Below are the code and all the weights of a small trained network. Each question names an input and a class and asks about switching units off, where a switched-off unit gives its printed mean instead of its output.

import numpy as np


def w(rows, s, z=0):
    codes = np.array(rows[::2]) - 128.0
    scale = np.full(codes.shape[1], s)
    scale[-1] = z or s
    return codes * scale


def norm(h):
    return h / np.sqrt((h * h).mean(-1, keepdims=True) + 1e-5)


def f(y):
    return np.maximum(y, 0)


def log_softmax(a):
    a = a - a.max(-1, keepdims=True)
    return a - np.log(np.exp(a).sum(-1, keepdims=True))


def net(x, mask):
    res = np.array(x, float).reshape(1, 6) / 4 @ E
    u = 0
    for l in range(2):
        y = f(norm(res) @ A[l][:, :-1].T + A[l][:, -1])
        res = res + np.where(mask[u : u + 11], y, B[l][:, -1]) @ B[l][:, :-1]
        u += 11
    return log_softmax(norm(res)[-1] @ U[:, :-1].T + U[:, -1])


A, B = {}, {}
E = w([
[119,129,105,85],'x0',
[2,146,187,63],'x1',
[150,101,231,208],'x2',
[176,210,95,171],'x3',
[32,107,71,141],'x4',
[135,159,181,144],'x5',
],0.0066)
A[0] = w([
[88,137,178,6,109],'0.n1',
[154,181,118,156,58],'0.n2',
[151,93,186,165,90],'0.n3',
[193,88,78,41,64],'0.n4',
[157,106,158,2,2],'0.n5',
[201,159,107,157,82],'0.n6',
[132,97,76,169,121],'0.n7',
[84,157,53,156,30],'0.n8',
[10,130,127,176,25],'0.n9',
[76,187,230,76,45],'0.n10',
[146,70,70,196,121],'0.n11',
],0.0099,0.0027)
B[0] = w([
[203,37,157,51,254],'0.n1',
[76,180,141,76,165],'0.n2',
[98,11,170,191,197],'0.n3',
[152,34,2,110,213],'0.n4',
[221,69,75,74,197],'0.n5',
[97,159,151,44,210],'0.n6',
[86,142,109,102,176],'0.n7',
[79,129,152,200,171],'0.n8',
[114,111,133,75,198],'0.n9',
[175,117,113,107,231],'0.n10',
[42,154,170,140,203],'0.n11',
],0.0057,0.0051)
A[1] = w([
[38,161,92,193,69],'1.n1',
[176,110,81,99,137],'1.n2',
[82,114,14,169,134],'1.n3',
[190,88,155,164,228],'1.n4',
[103,118,59,153,133],'1.n5',
[78,150,95,126,3],'1.n6',
[191,176,132,144,108],'1.n7',
[203,253,202,121,149],'1.n8',
[138,96,45,140,90],'1.n9',
[164,178,148,143,150],'1.n10',
[68,135,115,158,136],'1.n11',
],0.012,0.0042)
B[1] = w([
[172,239,166,118,186],'1.n1',
[178,85,130,149,230],'1.n2',
[204,139,153,178,222],'1.n3',
[71,195,207,122,253],'1.n4',
[173,175,115,185,185],'1.n5',
[111,188,166,102,147],'1.n6',
[92,143,13,90,166],'1.n7',
[22,113,2,127,215],'1.n8',
[237,138,140,189,196],'1.n9',
[45,115,96,219,166],'1.n10',
[153,147,115,24,175],'1.n11',
],0.0077,0.0058)
U = w([
[66,171,67,138,139],'0',
[205,100,165,48,5],'1',
[83,127,250,164,62],'2',
[97,96,147,73,224],'3',
[163,208,136,131,230],'4',
[231,134,75,131,88],'5',
],0.019,0.0024)

Each question gives the input, the list of numbers given to net, and the class t.
The units are the neurons (one row each of A and B). Each row of codes is followed by its name. A weight is (code - 128) times the scale printed after its matrix; where a second scale follows, it is the last column's (A, B and U).
mask holds one flag per neuron, layer by layer. A switched-off neuron (its flag False) gives its mean, the last column of its row in B, instead of its output. The means were averaged over made-up inputs and are rounded, as every weight is.
A unit's drop is (log p(t) with every unit on - log p(t) with that unit switched off) / (log p(t) with every unit on - log p(t) with every unit switched off).
The circuit of an input: a set's keep is (log p(t) with only the set's units on - log p(t) with every unit switched off) / (log p(t) with every unit on - log p(t) with every unit switched off). Starting from the 12 units with the biggest drops (on a tie, the unit counted first), units are removed one at a time, each time the one whose removal leaves the highest keep (on an exact tie, the one counted first), for as long as the keep stays at least 0.8.
circuit, biggest first: the units of the circuit, biggest drop first
unit that matters most: the unit with the biggest drop
top k neurons: the k neurons with the biggest drops, biggest first
top k neurons in layer l: the k neurons of layer l with the biggest drops, biggest first
drop when u is switched off: that unit's drop, to one decimal
input [4,6,4,4,-7,7], class 0: circuit, biggest first : 1.n8
input [-1,8,1,-4,-2,-4], class 1: circuit, biggest first : 0.n1; 1.n8
input [7,3,8,3,7,3], class 3: circuit, biggest first : 0.n9; 1.n4
input [4,2,-8,5,-7,6], class 0: top 2 neurons in layer 1 : 1.n8; 1.n3
input [8,4,6,5,5,7], class 3: top 2 neurons : 0.n9; 1.n5
input [-4,-6,7,7,2,6], class 0: top 2 neurons in layer 1 : 1.n8; 1.n7
input [1,-8,-2,5,5,0], class 4: top 2 neurons : 0.n11; 0.n1
input [-3,-4,4,3,0,-3], class 0: top 3 neurons in layer 0 : 0.n4; 0.n1; 0.n6
input [1,-2,2,-1,4,1], class 4: top 2 neurons in layer 1 : 1.n1; 1.n11
input [1,-3,-6,-8,3,8], class 5: top 2 neurons in layer 0 : 0.n4; 0.n6
input [-4,8,0,0,-4,2], class 1: top 2 neurons : 0.n1; 0.n10
input [-5,-2,6,2,-5,-3], class 2: top 2 neurons : 0.n3; 1.n4
input [-4,-6,-3,-6,7,-2], class 4: top 3 neurons in layer 0 : 0.n1; 0.n11; 0.n5
input [-3,3,3,3,8,-5], class 4: unit that matters most : 1.n1
input [8,7,8,8,0,-1], class 0: drop when 1.n8 is switched off : 0.8
input [-7,-7,7,8,-3,-4], class 0: drop when 1.n8 is switched off : 0.2
input [7,0,-7,-2,8,-4], class 5: drop when 1.n6 is switched off : 0.0
input [7,7,-6,-2,-3,-2], class 1: drop when 1.n8 is switched off : 0.1
